Here is a tiny trained network, its code and every weight. The questions are about switching its units off for an input and a class, where a switched-off unit gives its printed mean instead of its output.

import numpy as np


def w(rows, s, z=0):
    codes = np.array(rows[::2]) - 128.0
    scale = np.full(codes.shape[1], s)
    scale[-1] = z or s
    return codes * scale


def f(y):
    return np.maximum(y, 0)


def log_softmax(a):
    a = a - a.max(-1, keepdims=True)
    return a - np.log(np.exp(a).sum(-1, keepdims=True))


def net(x, mask):
    res = np.array(x, float).reshape(1, 7) / 4 @ E
    y = f(res @ A[0][:, :-1].T + A[0][:, -1])
    res = res + np.where(mask, y, B[0][:, -1]) @ B[0][:, :-1]
    return log_softmax(res[-1] @ U[:, :-1].T + U[:, -1])


A, B = {}, {}
E = w([
[176,80,219,172],'x0',
[201,100,212,110],'x1',
[155,106,140,94],'x2',
[220,212,113,83],'x3',
[59,125,91,125],'x4',
[1,126,170,113],'x5',
[142,73,161,43],'x6',
],0.0061)
A[0] = w([
[158,53,171,231,190],'n1',
[100,109,254,193,208],'n2',
[234,115,136,51,253],'n3',
[113,205,37,172,216],'n4',
[127,106,97,170,120],'n5',
[14,112,169,113,234],'n6',
],0.0087,0.0056)
B[0] = w([
[72,199,105,204,202],'n1',
[37,151,85,157,210],'n2',
[79,163,246,150,254],'n3',
[113,249,72,174,213],'n4',
[145,150,124,188,141],'n5',
[16,133,1,99,225],'n6',
],0.0081,0.0092)
U = w([
[219,28,87,147,64],'0',
[201,61,48,117,2],'1',
[49,23,24,53,117],'2',
[174,170,131,87,113],'3',
[143,120,229,132,193],'4',
[64,238,44,255,186],'5',
[168,101,68,92,75],'6',
[197,100,78,125,43],'7',
],0.0067,0.0043)

Each question gives the input, the list of numbers given to net, and the class t.
The units are the neurons (one row each of A and B). Each row of codes is followed by its name. A weight is (code - 128) times the scale printed after its matrix; where a second scale follows, it is the last column's (A, B and U).
mask holds one flag per neuron, in row order. A switched-off neuron (its flag False) gives its mean, the last column of its row in B, instead of its output. The means were averaged over made-up inputs and are rounded, as every weight is.
A unit's drop is (log p(t) with every unit on - log p(t) with that unit switched off) / (log p(t) with every unit on - log p(t) with every unit switched off).
The circuit of an input: a set's keep is (log p(t) with only the set's units on - log p(t) with every unit switched off) / (log p(t) with every unit on - log p(t) with every unit switched off). Starting from all 6 units, units are removed one at a time, each time the one whose removal leaves the highest keep (on an exact tie, the one counted first), for as long as the keep stays at least 0.8.
units of the circuit, in order: the units of the circuit, biggest drop first
unit that matters most: the unit with the biggest drop
top k neurons: the k neurons with the biggest drops, biggest first
drop of u: that unit's drop, to one decimal
input [-2,-3,3,-6,-8,1,3], class 2: unit that matters most : n4
input [-1,5,1,-1,-5,-5,5], class 4: top 3 neurons : n3, n6, n4
input [-8,6,-8,7,-7,-1,7], class 4: top 2 neurons : n3, n6
input [0,2,-8,1,-8,-4,8], class 4: units of the circuit, in order : n3, n6
input [-5,5,-4,-4,-3,0,6], class 2: units of the circuit, in order : n4, n1
input [8,-6,-1,-5,8,3,8], class 2: top 3 neurons : n4, n6, n3
input [-1,6,0,1,3,7,1], class 2: units of the circuit, in order : n4, n1, n6
input [6,1,-7,-1,3,-8,8], class 4: units of the circuit, in order : n6, n3
input [7,2,-7,8,-1,1,1], class 4: units of the circuit, in order : n6, n4
input [5,7,2,-8,-2,-6,8], class 5: top 2 neurons : n1, n2
input [8,-8,7,7,-8,-2,2], class 4: top 3 neurons : n3, n6, n4
input [-5,2,2,-5,-5,1,2], class 2: drop of n6 : 0.1
input [-7,0,-6,-5,3,-2,8], class 2: drop of n1 : 0.2
input [5,4,0,5,-4,-8,5], class 4: unit that matters most : n3
input [8,-5,6,6,-8,-4,7], class 4: drop of n3 : 0.4
